Here is a tiny trained network, its code and every weight. The questions are about switching its units off for an input and a class, where a switched-off unit gives its printed mean instead of its output.

import numpy as np


def w(rows, s, z=0):
    codes = np.array(rows[::2]) - 128.0
    scale = np.full(codes.shape[1], s)
    scale[-1] = z or s
    return codes * scale


def norm(h):
    return h / np.sqrt((h * h).mean(-1, keepdims=True) + 1e-5)


def f(y):
    return y / 2 * (1 + np.tanh(0.7978845608 * (y + 0.044715 * y**3)))


def log_softmax(a):
    a = a - a.max(-1, keepdims=True)
    return a - np.log(np.exp(a).sum(-1, keepdims=True))


def net(x, mask):
    res = np.array(x, float).reshape(1, 6) / 4 @ E
    u = 0
    for l in range(3):
        y = f(norm(res) @ A[l][:, :-1].T + A[l][:, -1])
        res = res + np.where(mask[u : u + 3], y, B[l][:, -1]) @ B[l][:, :-1]
        u += 3
    return log_softmax(norm(res)[-1] @ U[:, :-1].T + U[:, -1])


A, B = {}, {}
E = w([
[141,105,119,128,131,116],'x0',
[85,142,197,114,192,142],'x1',
[144,197,125,74,160,198],'x2',
[81,152,130,129,102,134],'x3',
[153,122,255,95,29,131],'x4',
[80,139,123,134,102,135],'x5',
],0.008)
A[0] = w([
[131,107,48,25,116,103,55],'L0N1',
[222,146,69,81,39,105,251],'L0N2',
[142,3,204,72,104,229,126],'L0N3',
],0.0059,0.0026)
B[0] = w([
[132,198,33,126,105,199,131],'L0N1',
[64,123,165,252,129,151,254],'L0N2',
[145,204,128,174,99,122,205],'L0N3',
],0.014,0.0037)
A[1] = w([
[140,112,235,149,135,166,51],'L1N1',
[55,99,142,206,138,59,255],'L1N2',
[203,254,141,37,96,60,179],'L1N3',
],0.0092,0.0031)
B[1] = w([
[144,115,185,102,123,168,179],'L1N1',
[189,99,133,70,103,106,254],'L1N2',
[147,108,4,196,165,186,160],'L1N3',
],0.017,0.0088)
A[2] = w([
[85,175,91,201,39,215,249],'L2N1',
[163,60,21,123,153,83,124],'L2N2',
[139,255,55,207,101,68,79],'L2N3',
],0.0064,0.0013)
B[2] = w([
[74,79,206,249,142,109,255],'L2N1',
[147,198,148,122,112,182,231],'L2N2',
[162,145,109,182,116,147,153],'L2N3',
],0.016,0.0037)
U = w([
[214,88,115,131,2,203,255],'0',
[159,114,116,251,131,184,122],'1',
[216,91,109,68,193,41,192],'2',
[85,126,89,105,238,225,59],'3',
[169,30,188,142,72,68,92],'4',
[134,70,207,173,77,172,7],'5',
],0.0071,0.0031)

Each question gives the input, the list of numbers given to net, and the class t.
The units are the neurons (one row each of A and B). Each row of codes is followed by its name. A weight is (code - 128) times the scale printed after its matrix; where a second scale follows, it is the last column's (A, B and U).
mask holds one flag per neuron, layer by layer. A switched-off neuron (its flag False) gives its mean, the last column of its row in B, instead of its output. The means were averaged over made-up inputs and are rounded, as every weight is.
A unit's drop is (log p(t) with every unit on - log p(t) with that unit switched off) / (log p(t) with every unit on - log p(t) with every unit switched off).
The circuit of an input: a set's keep is (log p(t) with only the set's units on - log p(t) with every unit switched off) / (log p(t) with every unit on - log p(t) with every unit switched off). Starting from all 9 units, units are removed one at a time, each time the one whose removal leaves the highest keep (on an exact tie, the one counted first), for as long as the keep stays at least 0.8.
circuit, biggest first: the units of the circuit, biggest drop first
k most important neurons: the k neurons with the biggest drops, biggest first
top k neurons in layer l: the k neurons of layer l with the biggest drops, biggest first
drop of u: that unit's drop, to one decimal
input [-3,-7,7,8,2,-4], class 5: circuit, biggest first => [L0N2; L2N1]
input [-3,1,8,0,6,-3], class 1: circuit, biggest first => [L1N3; L1N2]
input [-3,3,3,4,5,-1], class 1: circuit, biggest first => [L1N3; L0N2; L1N2]
input [-7,7,8,2,7,-5], class 1: 2 most important neurons => [L1N3; L1N2]
input [5,5,-3,5,-8,2], class 2: circuit, biggest first => [L1N2]
input [8,3,0,-4,-2,0], class 2: 4 most important neurons => [L1N3; L0N3; L2N1; L2N3]
input [-7,8,3,5,0,-1], class 3: circuit, biggest first => [L0N2; L1N2; L0N3; L2N1]
input [7,-4,7,-6,3,-3], class 5: circuit, biggest first => [L0N2; L1N3]
input [7,-6,8,-6,-3,-5], class 1: circuit, biggest first => [L1N2; L0N2]
input [-6,5,-2,0,0,6], class 2: 2 most important neurons => [L2N1; L0N2]
input [5,7,4,-6,5,6], class 1: circuit, biggest first => [L1N3; L0N2; L1N2]
input [-5,8,0,2,-5,-8], class 2: 3 most important neurons => [L1N3; L2N1; L0N1]
input [7,8,4,-6,5,-5], class 1: top 2 neurons in layer 0 => [L0N3; L0N2]
input [-2,-8,7,-3,8,6], class 5: 2 most important neurons => [L0N2; L2N1]
input [5,7,4,5,6,5], class 1: 2 most important neurons => [L1N3; L0N2]
input [-5,3,5,-3,3,6], class 1: 3 most important neurons => [L1N3; L0N2; L1N2]
input [2,5,1,-8,-2,-7], class 3: 2 most important neurons => [L0N2; L1N2]
input [3,4,-2,-5,-7,2], class 2: 2 most important neurons => [L1N3; L2N1]
input [0,-2,-8,3,-8,7], class 0: top neuron in layer 2 => [L2N2]
input [1,8,-2,5,-3,-1], class 2: top neuron in layer 0 => [L0N2]
input [7,0,-5,1,-5,-2], class 0: drop of L2N2 => 0.9
